Below is a small trained network, with its code and all its weights. Each question gives an input and a class and asks what happens when units are switched off, that is, made to give their printed mean instead of their output.

import numpy as np


def w(rows, s, z=0):
    codes = np.array(rows[::2]) - 128.0
    scale = np.full(codes.shape[1], s)
    scale[-1] = z or s
    return codes * scale


def norm(h):
    return h / np.sqrt((h * h).mean(-1, keepdims=True) + 1e-5)


def f(y):
    return y / 2 * (1 + np.tanh(0.7978845608 * (y + 0.044715 * y**3)))


def log_softmax(a):
    a = a - a.max(-1, keepdims=True)
    return a - np.log(np.exp(a).sum(-1, keepdims=True))


def net(x, mask):
    res = np.array(x, float).reshape(1, 3) / 4 @ E
    u = 0
    for l in range(2):
        y = f(norm(res) @ A[l][:, :-1].T + A[l][:, -1])
        res = res + np.where(mask[u : u + 8], y, B[l][:, -1]) @ B[l][:, :-1]
        u += 8
    return log_softmax(norm(res)[-1] @ U[:, :-1].T + U[:, -1])


A, B = {}, {}
E = w([
[72,51,108,50,151,182],'x0',
[89,8,255,173,158,126],'x1',
[156,151,93,179,184,233],'x2',
],0.0091)
A[0] = w([
[21,93,193,122,126,169,10],'L0N0',
[116,212,187,173,51,10,54],'L0N1',
[87,180,198,25,108,1,114],'L0N2',
[180,162,93,98,218,146,252],'L0N3',
[114,31,152,151,174,167,144],'L0N4',
[139,78,113,24,153,146,52],'L0N5',
[98,87,197,235,148,78,49],'L0N6',
[168,253,149,195,8,104,146],'L0N7',
],0.0076,0.0024)
B[0] = w([
[135,151,160,173,20,174,191],'L0N0',
[183,98,97,166,159,83,229],'L0N1',
[21,162,147,61,205,128,244],'L0N2',
[37,110,220,104,139,89,207],'L0N3',
[133,254,90,120,70,99,223],'L0N4',
[215,27,126,156,157,99,168],'L0N5',
[89,164,210,87,135,193,208],'L0N6',
[144,75,175,56,157,157,253],'L0N7',
],0.0065,0.0054)
A[1] = w([
[116,142,140,136,112,1,49],'L1N0',
[131,145,67,63,172,142,142],'L1N1',
[162,187,44,77,119,113,3],'L1N2',
[201,154,199,174,165,70,89],'L1N3',
[106,122,200,50,229,102,245],'L1N4',
[156,146,101,244,241,187,174],'L1N5',
[90,25,98,91,79,168,192],'L1N6',
[160,175,50,94,74,77,123],'L1N7',
],0.0099,0.0024)
B[1] = w([
[80,88,111,109,177,78,162],'L1N0',
[143,122,238,154,64,111,183],'L1N1',
[86,39,214,133,156,111,163],'L1N2',
[210,112,116,1,132,166,170],'L1N3',
[136,153,48,207,95,179,255],'L1N4',
[64,84,72,105,125,22,195],'L1N5',
[241,181,123,103,198,88,187],'L1N6',
[124,131,159,191,129,243,154],'L1N7',
],0.0096,0.0095)
U = w([
[84,128,247,132,119,181,255],'0',
[198,116,119,35,194,115,201],'1',
[6,130,75,110,172,58,139],'2',
[131,184,93,162,84,164,3],'3',
],0.014,0.0013)

Each question gives the input, the list of numbers given to net, and the class t.
The units are the neurons (one row each of A and B). Each row of codes is followed by its name. A weight is (code - 128) times the scale printed after its matrix; where a second scale follows, it is the last column's (A, B and U).
mask holds one flag per neuron, layer by layer. A switched-off neuron (its flag False) gives its mean, the last column of its row in B, instead of its output. The means were averaged over made-up inputs and are rounded, as every weight is.
A unit's drop is (log p(t) with every unit on - log p(t) with that unit switched off) / (log p(t) with every unit on - log p(t) with every unit switched off).
The circuit of an input: a set's keep is (log p(t) with only the set's units on - log p(t) with every unit switched off) / (log p(t) with every unit on - log p(t) with every unit switched off). Starting from the 12 units with the biggest drops (on a tie, the unit counted first), units are removed one at a time, each time the one whose removal leaves the highest keep (on an exact tie, the one counted first), for as long as the keep stays at least 0.8.
units of the circuit, in order: the units of the circuit, biggest drop first
unit that matters most: the unit with the biggest drop
top k neurons: the k neurons with the biggest drops, biggest first
drop of u: that unit's drop, to one decimal
input [8,-3,-8], class 1: unit that matters most : L1N6
input [7,1,-6], class 1: top 4 neurons : (L1N6; L0N5; L1N5; L0N3)
input [-2,-7,-6], class 0: units of the circuit, in order : (L1N7; L1N2)
input [-5,-5,7], class 2: top 3 neurons : (L1N5; L0N4; L1N6)
input [6,2,-6], class 1: top 4 neurons : (L1N6; L0N3; L0N5; L1N5)
input [-6,5,7], class 2: top 3 neurons : (L1N5; L1N6; L1N1)
input [-3,4,5], class 2: top 3 neurons : (L1N5; L1N1; L0N7)
input [3,-8,8], class 0: top 2 neurons : (L1N1; L1N2)
input [7,-5,-6], class 1: units of the circuit, in order : (L1N6; L0N5)
input [-8,6,-5], class 1: top 2 neurons : (L1N3; L0N1)
input [-6,1,6], class 1: top 3 neurons : (L1N3; L0N2; L0N7)
input [-6,2,6], class 1: top 4 neurons : (L1N3; L0N2; L0N7; L1N0)
input [1,-2,-2], class 3: top 4 neurons : (L1N4; L1N5; L0N4; L1N1)
input [2,-1,1], class 3: top 3 neurons : (L0N3; L1N4; L0N0)
input [-6,2,-3], class 1: units of the circuit, in order : (L1N3)
input [-1,-2,-2], class 3: top 3 neurons : (L1N4; L0N7; L1N5)
input [-5,0,3], class 1: top 2 neurons : (L1N3; L0N2)
input [1,-1,5], class 2: top 2 neurons : (L1N5; L0N7)
input [-7,-1,-4], class 1: drop of L0N1 : 0.2
input [-5,-7,-3], class 0: drop of L1N7 : 0.2
input [5,-7,-6], class 0: unit that matters most : L1N1
input [-4,2,-6], class 2: drop of L0N2 : 3.2
input [5,-8,3], class 0: drop of L0N7 : 0.0
